Below are the code and all the weights of a small trained network. Each question names an input and a target symbol and asks about switching units off, where a switched-off unit gives its printed mean instead of its output.

import numpy as np


def w(rows, s, z=0):
    codes = np.array(rows[::2]) - 128.0
    scale = np.full(codes.shape[1], s)
    scale[-1] = z or s
    return codes * scale


def f(y):
    return np.maximum(y, 0)


def softmax(a):
    e = np.exp(a - a.max(-1, keepdims=True))
    return e / e.sum(-1, keepdims=True)


def log_softmax(a):
    a = a - a.max(-1, keepdims=True)
    return a - np.log(np.exp(a).sum(-1, keepdims=True))


def net(x, mask):
    ids = ['αδεζηλπφω'.index(c) for c in x.split()]
    T = len(ids)
    res = E[ids] + P[:T]
    u = 0
    for l in range(2):
        r = res
        for j in range(2):
            rows = slice(4 * j, 4 * j + 4)
            q, k, v = (r @ M[l][rows].T for M in (Q, K, V))
            z = softmax(np.where(np.tri(T) > 0, q @ k.T / 4**0.5, -1e9)) @ v
            o = O[l][rows]
            res = res + np.where(mask[u + j], z, o[:, -1]) @ o[:, :-1]
        u += 2
        y = f(res @ A[l][:, :-1].T + A[l][:, -1])
        res = res + np.where(mask[u : u + 4], y, B[l][:, -1]) @ B[l][:, :-1]
        u += 4
    return log_softmax(res[-1] @ U[:, :-1].T + U[:, -1])


Q, K, V, O, A, B = {}, {}, {}, {}, {}, {}
E = w([
[182,81,100,118,220,123,71,165],'α',
[158,79,97,154,98,92,87,16],'δ',
[107,150,33,126,179,172,194,138],'ε',
[191,150,111,164,117,92,163,74],'ζ',
[76,182,75,158,193,68,170,131],'η',
[152,119,75,213,66,210,76,111],'λ',
[121,148,147,199,140,68,84,143],'π',
[33,91,55,151,150,111,83,64],'φ',
[123,221,114,117,167,169,3,72],'ω',
],0.019)
P = w([
[191,89,190,244,199,173,151,36],'0',
[175,89,163,235,189,177,146,62],'1',
[172,95,145,213,176,159,135,75],'2',
[172,104,127,196,165,154,131,94],'3',
[167,112,119,187,149,136,119,108],'4',
[168,114,101,163,139,141,119,125],'5',
[161,126,106,158,128,106,103,138],'6',
[162,122,76,127,115,139,109,149],'7',
[152,143,91,139,101,82,92,164],'8',
[161,123,58,89,89,130,104,169],'9',
[154,155,82,111,79,45,89,185],'10',
[155,129,46,58,56,116,102,188],'11',
[150,162,73,92,42,18,90,200],'12',
[144,143,1,41,31,100,100,182],'13',
],0.0099)
Q[0] = w([
[162,107,45,171,183,113,93,135],'0.h0',
[106,76,163,141,75,162,194,174],'0.h0',
[132,177,92,117,151,145,166,85],'0.h0',
[143,124,90,174,144,108,117,158],'0.h0',
[58,136,249,39,104,187,255,113],'0.h1',
[110,149,210,150,155,97,113,175],'0.h1',
[153,178,53,152,147,54,108,60],'0.h1',
[48,109,213,195,57,119,181,136],'0.h1',
],0.0098)
K[0] = w([
[108,138,150,55,73,112,88,155],'0.h0',
[117,130,228,163,179,181,138,83],'0.h0',
[176,114,130,98,134,72,87,170],'0.h0',
[83,173,135,56,102,154,143,150],'0.h0',
[132,97,133,252,201,157,115,86],'0.h1',
[97,79,201,101,115,211,176,88],'0.h1',
[127,91,112,103,44,144,104,254],'0.h1',
[147,126,193,138,236,195,146,103],'0.h1',
],0.0097)
V[0] = w([
[123,103,109,85,126,98,150,135],'0.h0',
[120,156,118,173,138,141,154,86],'0.h0',
[142,85,138,169,166,132,147,127],'0.h0',
[87,146,135,136,88,160,171,120],'0.h0',
[98,193,165,112,124,111,118,89],'0.h1',
[178,115,82,32,135,173,149,126],'0.h1',
[111,154,133,160,92,248,145,126],'0.h1',
[144,154,87,120,184,128,140,31],'0.h1',
],0.011)
O[0] = w([
[120,124,177,118,109,176,125,102,67],'0.h0',
[181,119,66,95,140,78,112,203,174],'0.h0',
[128,103,121,211,146,184,68,184,141],'0.h0',
[136,134,127,50,118,131,83,129,45],'0.h0',
[125,139,138,102,113,2,133,113,115],'0.h1',
[137,105,113,91,154,218,173,50,130],'0.h1',
[144,103,46,92,68,170,133,181,119],'0.h1',
[158,203,40,116,145,99,138,63,248],'0.h1',
],0.0098,0.011)
A[0] = w([
[165,96,2,79,126,101,86,83,77],'0.n0',
[126,88,217,197,180,111,98,159,253],'0.n1',
[226,149,158,115,143,134,133,91,100],'0.n2',
[102,179,121,56,59,124,111,131,82],'0.n3',
],0.0047,0.0067)
B[0] = w([
[165,18,131,2,152,124,124,165,244],'0.n0',
[128,163,67,188,85,81,123,101,170],'0.n1',
[171,180,58,86,127,229,134,59,154],'0.n2',
[159,169,125,121,100,71,190,97,136],'0.n3',
],0.0071,0.012)
Q[1] = w([
[187,172,94,166,109,123,218,148],'1.h0',
[157,209,81,87,81,126,32,79],'1.h0',
[140,67,83,212,84,98,130,36],'1.h0',
[126,123,213,192,99,212,149,150],'1.h0',
[161,162,236,100,64,180,130,170],'1.h1',
[14,40,164,122,137,145,148,142],'1.h1',
[68,207,73,89,75,134,88,102],'1.h1',
[96,165,1,203,62,147,171,151],'1.h1',
],0.0067)
K[1] = w([
[2,85,192,57,93,146,98,108],'1.h0',
[48,115,127,83,63,87,232,119],'1.h0',
[141,146,239,107,204,152,144,188],'1.h0',
[176,74,65,178,201,94,107,143],'1.h0',
[144,112,14,140,193,84,106,145],'1.h1',
[201,138,119,155,171,145,67,178],'1.h1',
[189,100,166,45,66,44,172,133],'1.h1',
[130,109,230,47,74,111,139,129],'1.h1',
],0.0072)
V[1] = w([
[103,162,133,107,141,122,223,203],'1.h0',
[112,198,143,125,155,149,159,183],'1.h0',
[143,175,148,93,137,155,21,122],'1.h0',
[100,65,118,147,97,112,125,106],'1.h0',
[162,246,105,129,94,155,155,194],'1.h1',
[190,131,139,137,96,105,207,126],'1.h1',
[197,102,151,148,78,153,83,75],'1.h1',
[155,88,130,105,101,107,69,119],'1.h1',
],0.012)
O[1] = w([
[144,128,61,187,149,148,206,166,10],'1.h0',
[193,122,115,155,152,91,210,135,64],'1.h0',
[204,151,162,149,59,132,137,49,202],'1.h0',
[52,94,119,60,168,106,66,116,64],'1.h0',
[146,255,165,131,86,196,150,198,180],'1.h1',
[148,121,177,86,239,127,107,225,130],'1.h1',
[230,71,180,82,131,117,102,163,159],'1.h1',
[125,89,188,150,102,142,95,80,185],'1.h1',
],0.0098,0.013)
A[1] = w([
[154,101,127,164,36,130,226,97,99],'1.n0',
[212,151,7,53,71,4,108,164,5],'1.n1',
[142,23,130,225,77,40,219,192,124],'1.n2',
[93,124,136,168,77,3,193,197,129],'1.n3',
],0.0047,0.0027)
B[1] = w([
[91,52,112,139,191,117,133,178,150],'1.n0',
[125,107,160,37,105,53,149,143,246],'1.n1',
[102,81,132,194,169,74,156,174,133],'1.n2',
[109,75,166,125,102,255,232,79,140],'1.n3',
],0.0093,0.013)
U = w([
[186,116,126,234,213,241,98,45,240],'α',
[148,36,181,112,228,136,102,114,2],'δ',
[167,88,2,85,185,203,158,117,83],'ε',
[145,125,219,85,233,161,109,204,138],'ζ',
[128,155,41,156,174,35,174,146,54],'η',
[104,47,148,120,36,212,91,233,181],'λ',
[91,124,173,208,82,104,92,202,193],'π',
[46,90,67,99,138,113,90,109,125],'φ',
[194,119,114,112,53,129,194,72,119],'ω',
],0.0049,0.0055)

Each question gives the input, a string of symbols that net reads in full, and the target symbol t.
The units are the heads (4 rows each of Q, K, V and O) and the neurons (one row each of A and B). Each row of codes is followed by its name. A weight is (code - 128) times the scale printed after its matrix; where a second scale follows, it is the last column's (O, A, B and U).
mask holds one flag per unit, layer by layer, with each layer's heads first. A switched-off unit (its flag False) gives its mean, the last column of its rows in O or B, instead of its output. The means were averaged over made-up inputs and are rounded, as every weight is.
A unit's drop is (log p(t) with every unit on - log p(t) with that unit switched off) / (log p(t) with every unit on - log p(t) with every unit switched off).
The circuit of an input: a set's keep is (log p(t) with only the set's units on - log p(t) with every unit switched off) / (log p(t) with every unit on - log p(t) with every unit switched off). Starting from all 12 units, units are removed one at a time, each time the one whose removal leaves the highest keep (on an exact tie, the one counted first), for as long as the keep stays at least 0.8.
units of the circuit, in order: the units of the circuit, biggest drop first
heads that matter: for each layer, one digit per head in row order, 1 if its drop is at least 0.15 and else 0, layers parted by /
input α λ α ε ζ, target ε: heads that matter	01 / 10
input α ω α ω ε ω ζ α ζ, target α: heads that matter	01 / 00
input ε ω ω ω ε φ ω, target φ: units of the circuit, in order	1.h1; 1.h0
input ω δ ζ, target ζ: heads that matter	01 / 01
input ω η ω ε ζ ε ω α ω α ε δ, target ε: units of the circuit, in order	1.h0; 0.h1
input λ α α π ω π α, target π: heads that matter	01 / 00
input λ α α ω α ω ε ζ η ζ, target η: units of the circuit, in order	1.h0; 0.h0
input ε ω α λ ε α ζ ω φ ω, target φ: units of the circuit, in order	1.h0; 1.h1; 0.h0
input δ λ α ζ ε α φ λ α, target λ: units of the circuit, in order	0.h1
input ζ η ω α ω π ε α ε, target α: units of the circuit, in order	0.h1; 1.n1; 0.h0
input ζ ε ω π λ δ ω λ π φ δ, target φ: units of the circuit, in order	1.h0; 0.h0
input ω ω π ω, target π: units of the circuit, in order	0.h1; 1.h1
input ω λ α ω ω α λ ζ, target ζ: units of the circuit, in order	1.h1; 0.h0
input ω φ φ φ δ ω ζ ω α ε η ε, target η: units of the circuit, in order	0.h1; 1.h0; 1.h1
input ω ζ ε, target ζ: units of the circuit, in order	1.h1
input η ε η ω π η ω ω ζ η, target ζ: heads that matter	00 / 01
input π ε ω ω δ ζ ε ω η ω, target η: heads that matter	11 / 10
input λ ω δ λ δ ω φ ε α η ω, target η: units of the circuit, in order	1.h0; 0.h0; 1.h1
input ω α ω λ λ ω α ω, target α: heads that matter	10 / 00
input α α ζ λ, target λ: heads that matter	11 / 01
input ε ω ω η ω α ω φ, target ω: units of the circuit, in order	1.h0; 1.h1
input ω δ δ, target δ: units of the circuit, in order	1.h1
input ω ω ω ε λ ε η δ ω φ φ α ω, target α: units of the circuit, in order	0.h1; 1.n1
input ε ω φ ω δ ω ω ω ω δ φ δ α ω, target δ: heads that matter	00 / 11
input ε δ δ ω ω ω ε δ λ ω, target λ: heads that matter	01 / 00
input ω η η α, target η: heads that matter	01 / 10
input ω ζ ζ ω δ λ ω ε ζ ζ ω ε α, target ε: heads that matter	11 / 10
input ω δ ω λ α ε ε α, target ε: heads that matter	01 / 11
input α ω ε α η α, target η: heads that matter	01 / 01
